Below is a small trained network, with its code and all its weights. Each question gives an input and a target symbol and asks what happens when units are switched off, that is, made to give their printed mean instead of their output.

import numpy as np


def w(rows, s, z=0):
    codes = np.array(rows[::2]) - 128.0
    scale = np.full(codes.shape[1], s)
    scale[-1] = z or s
    return codes * scale


def f(y):
    return np.maximum(y, 0)


def softmax(a):
    e = np.exp(a - a.max(-1, keepdims=True))
    return e / e.sum(-1, keepdims=True)


def log_softmax(a):
    a = a - a.max(-1, keepdims=True)
    return a - np.log(np.exp(a).sum(-1, keepdims=True))


def net(x, mask):
    ids = ['αγεζμξπτ'.index(c) for c in x.split()]
    T = len(ids)
    res = E[ids] + P[:T]
    r = res
    for j in range(3):
        rows = slice(4 * j, 4 * j + 4)
        q, k, v = (r @ M[0][rows].T for M in (Q, K, V))
        z = softmax(np.where(np.tri(T) > 0, q @ k.T / 4**0.5, -1e9)) @ v
        o = O[0][rows]
        res = res + np.where(mask[j], z, o[:, -1]) @ o[:, :-1]
    y = f(res @ A[0][:, :-1].T + A[0][:, -1])
    res = res + np.where(mask[3:7], y, B[0][:, -1]) @ B[0][:, :-1]
    return log_softmax(res[-1] @ U[:, :-1].T + U[:, -1])


Q, K, V, O, A, B = {}, {}, {}, {}, {}, {}
E = w([
[178,120,155],'α',
[127,158,163],'γ',
[63,190,165],'ε',
[163,65,137],'ζ',
[249,93,131],'μ',
[211,181,151],'ξ',
[154,217,157],'π',
[131,105,210],'τ',
],0.013)
P = w([
[123,93,234],'0',
[171,139,168],'1',
[170,145,170],'2',
[171,149,171],'3',
[174,153,173],'4',
[173,157,173],'5',
[183,159,172],'6',
[191,164,168],'7',
[254,139,143],'8',
],0.0084)
Q[0] = w([
[56,112,2],'H0',
[129,135,133],'H0',
[148,142,180],'H0',
[78,125,39],'H0',
[135,141,137],'H1',
[154,110,126],'H1',
[95,204,142],'H1',
[171,148,144],'H1',
[174,145,225],'H2',
[183,148,228],'H2',
[86,112,41],'H2',
[158,142,209],'H2',
],0.024)
K[0] = w([
[114,148,2],'H0',
[124,121,131],'H0',
[135,115,168],'H0',
[117,143,24],'H0',
[150,163,129],'H1',
[171,98,81],'H1',
[104,176,169],'H1',
[163,151,100],'H1',
[136,104,236],'H2',
[132,114,211],'H2',
[122,146,37],'H2',
[130,113,211],'H2',
],0.021)
V[0] = w([
[151,10,125],'H0',
[151,151,161],'H0',
[150,61,91],'H0',
[41,129,114],'H0',
[147,64,140],'H1',
[105,93,143],'H1',
[91,137,158],'H1',
[134,171,123],'H1',
[68,200,125],'H2',
[57,30,149],'H2',
[223,164,88],'H2',
[119,41,113],'H2',
],0.013)
O[0] = w([
[59,34,238,152],'H0',
[161,158,157,254],'H0',
[19,88,148,31],'H0',
[147,70,61,10],'H0',
[99,211,151,126],'H1',
[146,155,121,70],'H1',
[227,129,116,116],'H1',
[127,94,131,177],'H1',
[178,142,10,61],'H2',
[159,19,154,159],'H2',
[2,253,148,60],'H2',
[68,32,165,83],'H2',
],0.0098,0.0052)
A[0] = w([
[43,69,139,2],'N0',
[125,117,178,103],'N1',
[110,140,134,151],'N2',
[144,173,12,43],'N3',
],0.012,0.0048)
B[0] = w([
[111,134,3,190],'N0',
[87,106,117,255],'N1',
[121,143,146,152],'N2',
[63,104,79,234],'N3',
],0.013,0.0095)
U = w([
[115,103,216,238],'α',
[254,126,143,222],'γ',
[179,86,47,96],'ε',
[82,70,81,119],'ζ',
[29,151,134,33],'μ',
[125,233,166,17],'ξ',
[104,168,59,187],'π',
[157,53,123,3],'τ',
],0.0071,0.0042)

Each question gives the input, a string of symbols that net reads in full, and the target symbol t.
The units are the heads (4 rows each of Q, K, V and O) and the neurons (one row each of A and B). Each row of codes is followed by its name. A weight is (code - 128) times the scale printed after its matrix; where a second scale follows, it is the last column's (O, A, B and U).
mask holds one flag per unit, heads first, then neurons. A switched-off unit (its flag False) gives its mean, the last column of its rows in O or B, instead of its output. The means were averaged over made-up inputs and are rounded, as every weight is.
A unit's drop is (log p(t) with every unit on - log p(t) with that unit switched off) / (log p(t) with every unit on - log p(t) with every unit switched off).
The circuit of an input: a set's keep is (log p(t) with only the set's units on - log p(t) with every unit switched off) / (log p(t) with every unit on - log p(t) with every unit switched off). Starting from all 7 units, units are removed one at a time, each time the one whose removal leaves the highest keep (on an exact tie, the one counted first), for as long as the keep stays at least 0.8.
circuit, biggest first: the units of the circuit, biggest drop first
k most important neurons: the k neurons with the biggest drops, biggest first
which heads matter: for each layer, one digit per head in row order, 1 if its drop is at least 0.15 and else 0, layers parted by /
drop of u: that unit's drop, to one decimal
input π ξ ξ ξ ξ ζ ζ α, target π: circuit, biggest first	[H2 N3 H0]
input π τ ξ ε ε, target γ: circuit, biggest first	[H1 N3]
input α μ μ ε ξ ξ, target α: circuit, biggest first	[H0 H2 N0]
input γ ξ ξ ξ ζ ξ γ μ γ, target γ: 3 most important neurons	[N3 N1 N0]
input ε ξ π ε ξ, target ε: circuit, biggest first	[H0 N3 H2]
input π π π γ ξ ξ ε ξ π, target π: circuit, biggest first	[H2 N3]
input τ γ ξ π, target α: which heads matter	100
input μ π ε γ, target μ: which heads matter	101
input ε γ ζ, target ε: circuit, biggest first	[H0 H2]
input ζ ξ γ ζ ε, target ζ: circuit, biggest first	[N0 H0 H2]
input τ π ξ μ, target α: which heads matter	110
input α μ τ ζ ξ μ α π, target α: circuit, biggest first	[H0 N0 H2]
input ξ μ α, target ξ: drop of H2	0.5
input α ξ ε ε γ ξ ε α τ, target α: drop of H2	0.1
input ζ ζ μ ε ξ γ γ, target ζ: drop of H0	1.2
